Here is a tiny trained network, its code and every weight. The questions are about switching its units off for an input and a class, where a switched-off unit gives its printed mean instead of its output.

import numpy as np


def w(rows, s, z=0):
    codes = np.array(rows[::2]) - 128.0
    scale = np.full(codes.shape[1], s)
    scale[-1] = z or s
    return codes * scale


def norm(h):
    return h / np.sqrt((h * h).mean(-1, keepdims=True) + 1e-5)


def f(y):
    return np.maximum(y, 0)


def log_softmax(a):
    a = a - a.max(-1, keepdims=True)
    return a - np.log(np.exp(a).sum(-1, keepdims=True))


def net(x, mask):
    res = np.array(x, float).reshape(1, 2) / 4 @ E
    u = 0
    for l in range(2):
        y = f(norm(res) @ A[l][:, :-1].T + A[l][:, -1])
        res = res + np.where(mask[u : u + 8], y, B[l][:, -1]) @ B[l][:, :-1]
        u += 8
    return log_softmax(norm(res)[-1] @ U[:, :-1].T + U[:, -1])


A, B = {}, {}
E = w([
[179,89,154,54,164,8,89,166],'x0',
[250,36,175,179,92,155,100,87],'x1',
],0.0025)
A[0] = w([
[180,189,158,178,159,89,6,123,57],'0.n0',
[68,146,106,244,67,220,167,94,226],'0.n1',
[148,135,36,174,87,83,58,130,63],'0.n2',
[184,143,164,78,163,54,64,173,248],'0.n3',
[30,156,36,124,203,73,141,130,234],'0.n4',
[171,31,147,179,115,149,148,79,238],'0.n5',
[123,165,108,66,156,184,32,104,60],'0.n6',
[41,154,128,121,172,100,130,98,153],'0.n7',
],0.0017)
B[0] = w([
[60,164,122,128,153,153,134,128,138],'0.n0',
[217,153,171,72,80,59,147,142,251],'0.n1',
[155,124,118,151,113,88,106,109,128],'0.n2',
[156,195,128,134,37,198,209,100,235],'0.n3',
[155,13,191,110,52,166,106,89,245],'0.n4',
[1,101,106,58,79,115,142,138,223],'0.n5',
[151,143,124,119,140,106,135,123,128],'0.n6',
[173,97,60,126,93,106,99,88,186],'0.n7',
],0.0025,0.0028)
A[1] = w([
[4,191,49,97,207,92,125,182,79],'1.n0',
[176,95,167,108,182,20,53,189,2],'1.n1',
[103,211,123,243,138,214,116,127,75],'1.n2',
[128,122,162,92,23,134,164,124,178],'1.n3',
[160,130,165,95,193,49,80,193,24],'1.n4',
[72,190,110,102,131,85,182,165,227],'1.n5',
[124,139,83,241,120,212,129,85,98],'1.n6',
[175,48,160,217,175,128,76,117,99],'1.n7',
],0.0036,0.00095)
B[1] = w([
[184,75,221,214,93,201,36,90,185],'1.n0',
[75,187,109,112,129,164,213,128,170],'1.n1',
[160,123,148,16,144,25,253,196,165],'1.n2',
[126,155,81,140,194,116,90,136,254],'1.n3',
[99,151,118,97,104,127,251,164,161],'1.n4',
[191,64,152,185,120,154,103,124,193],'1.n5',
[118,124,166,62,145,72,165,177,174],'1.n6',
[29,156,190,203,122,205,62,156,155],'1.n7',
],0.0042,0.0052)
U = w([
[136,149,155,59,105,108,254,168,190],'0',
[136,74,216,206,86,198,41,125,190],'1',
[156,167,11,126,188,110,43,116,129],'2',
[74,127,118,156,141,116,129,88,1],'3',
],0.0087,0.003)

Each question gives the input, the list of numbers given to net, and the class t.
The units are the neurons (one row each of A and B). Each row of codes is followed by its name. A weight is (code - 128) times the scale printed after its matrix; where a second scale follows, it is the last column's (A, B and U).
mask holds one flag per neuron, layer by layer. A switched-off neuron (its flag False) gives its mean, the last column of its row in B, instead of its output. The means were averaged over made-up inputs and are rounded, as every weight is.
A unit's drop is (log p(t) with every unit on - log p(t) with that unit switched off) / (log p(t) with every unit on - log p(t) with every unit switched off).
The circuit of an input: a set's keep is (log p(t) with only the set's units on - log p(t) with every unit switched off) / (log p(t) with every unit on - log p(t) with every unit switched off). Starting from the 12 units with the biggest drops (on a tie, the unit counted first), units are removed one at a time, each time the one whose removal leaves the highest keep (on an exact tie, the one counted first), for as long as the keep stays at least 0.8.
units of the circuit, in order: the units of the circuit, biggest drop first
most important unit: the unit with the biggest drop
k most important neurons: the k neurons with the biggest drops, biggest first
top k neurons in layer l: the k neurons of layer l with the biggest drops, biggest first
drop when u is switched off: that unit's drop, to one decimal
input [3,-2], class 2: most important unit	0.n3
input [0,-3], class 2: 2 most important neurons	0.n4; 1.n0
input [8,6], class 0: units of the circuit, in order	1.n1; 1.n4
input [5,5], class 0: top 2 neurons in layer 0	0.n4; 0.n5
input [8,8], class 0: units of the circuit, in order	1.n0; 1.n1
input [-3,-3], class 2: top 2 neurons in layer 0	0.n1; 0.n4
input [7,-8], class 1: top 3 neurons in layer 1	1.n0; 1.n5; 1.n2
input [3,-3], class 2: 4 most important neurons	0.n3; 0.n4; 0.n1; 1.n2
input [-3,-2], class 2: top 3 neurons in layer 0	0.n1; 0.n3; 0.n4
input [-6,-7], class 1: 3 most important neurons	1.n0; 0.n3; 1.n5
input [-4,-5], class 1: 2 most important neurons	1.n0; 0.n3
input [2,0], class 2: 2 most important neurons	0.n3; 1.n0
input [3,1], class 2: top 2 neurons in layer 0	0.n3; 0.n1
input [1,-3], class 2: most important unit	0.n4
input [4,-5], class 1: 2 most important neurons	1.n0; 0.n1
input [-3,1], class 2: drop when 0.n1 is switched off	0.8
input [-5,3], class 0: drop when 0.n5 is switched off	0.0
input [-2,-1], class 2: drop when 0.n1 is switched off	0.1
